Here is a tiny trained network, its code and every weight. The questions are about switching its units off for an input and a target symbol, where a switched-off unit gives its printed mean instead of its output.

import numpy as np


def w(rows, s, z=0):
    codes = np.array(rows[::2]) - 128.0
    scale = np.full(codes.shape[1], s)
    scale[-1] = z or s
    return codes * scale


def norm(h):
    return h / np.sqrt((h * h).mean(-1, keepdims=True) + 1e-5)


def f(y):
    return np.maximum(y, 0)


def softmax(a):
    e = np.exp(a - a.max(-1, keepdims=True))
    return e / e.sum(-1, keepdims=True)


def log_softmax(a):
    a = a - a.max(-1, keepdims=True)
    return a - np.log(np.exp(a).sum(-1, keepdims=True))


def net(x, mask):
    ids = ['ΞΠΦΨΩαβγδζθλμστ'.index(c) for c in x.split()]
    T = len(ids)
    res = E[ids] + P[:T]
    q, k, v = (norm(res) @ M[0].T for M in (Q, K, V))
    z = softmax(np.where(np.tri(T) > 0, q @ k.T / 3**0.5, -1e9)) @ v
    res = res + np.where(mask[0], z, O[0][:, -1]) @ O[0][:, :-1]
    y = f(norm(res) @ A[0][:, :-1].T + A[0][:, -1])
    res = res + np.where(mask[1:9], y, B[0][:, -1]) @ B[0][:, :-1]
    return log_softmax(norm(res)[-1] @ U[:, :-1].T + U[:, -1])


Q, K, V, O, A, B = {}, {}, {}, {}, {}, {}
E = w([
[153,133,138],'Ξ',
[169,155,122],'Π',
[78,140,94],'Φ',
[131,86,78],'Ψ',
[119,140,135],'Ω',
[104,238,109],'α',
[206,5,160],'β',
[127,136,130],'γ',
[112,133,162],'δ',
[163,129,119],'ζ',
[175,131,135],'θ',
[124,148,125],'λ',
[104,143,80],'μ',
[55,164,180],'σ',
[70,114,98],'τ',
],0.016)
P = w([
[112,120,122],'0',
[168,129,114],'1',
[174,137,127],'2',
[132,253,104],'3',
[124,121,112],'4',
[172,138,128],'5',
[120,255,94],'6',
[115,118,113],'7',
[166,140,132],'8',
[128,61,151],'9',
[114,119,115],'10',
[166,139,133],'11',
[137,49,140],'12',
[182,116,55],'13',
],0.0094)
Q[0] = w([
[209,2,221],'head 1',
[159,7,115],'head 1',
[117,67,225],'head 1',
],0.0063)
K[0] = w([
[1,154,159],'head 1',
[79,127,133],'head 1',
[48,53,143],'head 1',
],0.01)
V[0] = w([
[2,113,215],'head 1',
[118,86,114],'head 1',
[135,189,152],'head 1',
],0.0053)
O[0] = w([
[174,117,92,3],'head 1',
[113,254,53,100],'head 1',
[108,251,153,163],'head 1',
],0.006,0.0039)
A[0] = w([
[104,140,41,5],'neuron 1',
[205,105,112,139],'neuron 2',
[50,104,189,189],'neuron 3',
[143,41,201,148],'neuron 4',
[109,143,205,119],'neuron 5',
[209,201,108,106],'neuron 6',
[125,2,149,197],'neuron 7',
[123,225,112,121],'neuron 8',
],0.0086,0.0033)
B[0] = w([
[137,113,190,154],'neuron 1',
[66,127,140,217],'neuron 2',
[132,109,86,220],'neuron 3',
[188,157,144,202],'neuron 4',
[101,63,115,198],'neuron 5',
[125,86,69,253],'neuron 6',
[116,252,124,213],'neuron 7',
[130,155,185,255],'neuron 8',
],0.011,0.0041)
U = w([
[164,74,114,13],'Ξ',
[183,199,63,60],'Π',
[61,197,97,138],'Φ',
[93,237,51,146],'Ψ',
[72,58,115,128],'Ω',
[157,243,145,70],'α',
[218,181,161,199],'β',
[76,53,89,72],'γ',
[190,73,187,101],'δ',
[87,120,52,254],'ζ',
[205,115,112,118],'θ',
[128,75,224,127],'λ',
[155,255,197,156],'μ',
[126,133,182,48],'σ',
[26,171,23,67],'τ',
],0.0098,0.0061)

Each question gives the input, a string of symbols that net reads in full, and the target symbol t.
The units are the heads (3 rows each of Q, K, V and O) and the neurons (one row each of A and B). Each row of codes is followed by its name. A weight is (code - 128) times the scale printed after its matrix; where a second scale follows, it is the last column's (O, A, B and U).
mask holds one flag per unit, heads first, then neurons. A switched-off unit (its flag False) gives its mean, the last column of its rows in O or B, instead of its output. The means were averaged over made-up inputs and are rounded, as every weight is.
A unit's drop is (log p(t) with every unit on - log p(t) with that unit switched off) / (log p(t) with every unit on - log p(t) with every unit switched off).
The circuit of an input: a set's keep is (log p(t) with only the set's units on - log p(t) with every unit switched off) / (log p(t) with every unit on - log p(t) with every unit switched off). Starting from all 9 units, units are removed one at a time, each time the one whose removal leaves the highest keep (on an exact tie, the one counted first), for as long as the keep stays at least 0.8.
circuit, biggest first: the units of the circuit, biggest drop first
k most important neurons: the k neurons with the biggest drops, biggest first
drop when u is switched off: that unit's drop, to one decimal
input λ Π ζ λ ζ λ μ σ μ σ Ξ, target ζ: circuit, biggest first	[head 1; neuron 6]
input σ σ μ θ δ μ Π Π ζ α Π, target ζ: 3 most important neurons	[neuron 6; neuron 4; neuron 7]
input ζ λ β Π λ θ α θ ζ θ μ δ δ θ, target ζ: circuit, biggest first	[neuron 2; neuron 6]
input μ ζ ζ, target ζ: 2 most important neurons	[neuron 2; neuron 6]
input Φ μ Π Π τ ζ Ξ θ, target ζ: circuit, biggest first	[neuron 6; neuron 2]
input Ω σ β α λ β θ Π λ Φ λ θ Ω, target μ: circuit, biggest first	[neuron 7]
input λ δ λ Ψ, target μ: 3 most important neurons	[neuron 8; neuron 1; neuron 3]
input δ ζ λ λ τ θ τ ζ, target ζ: 3 most important neurons	[neuron 6; neuron 8; neuron 7]
input ζ σ Ω λ Ξ ζ α δ, target ζ: 2 most important neurons	[neuron 3; neuron 5]
input Φ λ δ Π Φ Ω δ Ω λ Ξ λ Ξ θ, target μ: 2 most important neurons	[neuron 7; neuron 2]
input Φ β μ δ μ σ τ β, target β: drop when neuron 7 is switched off	0.4
input σ τ Π Ω θ λ, target λ: drop when neuron 7 is switched off	0.7
input τ σ ζ ζ Φ λ α λ θ Ξ, target μ: drop when neuron 7 is switched off	0.2
input θ β δ Ω Ψ λ Ω λ ζ ζ λ Ω δ, target μ: drop when neuron 3 is switched off	-0.1
input Π τ Ξ Φ ζ ζ λ Ξ, target ζ: most important neuron	[neuron 8]
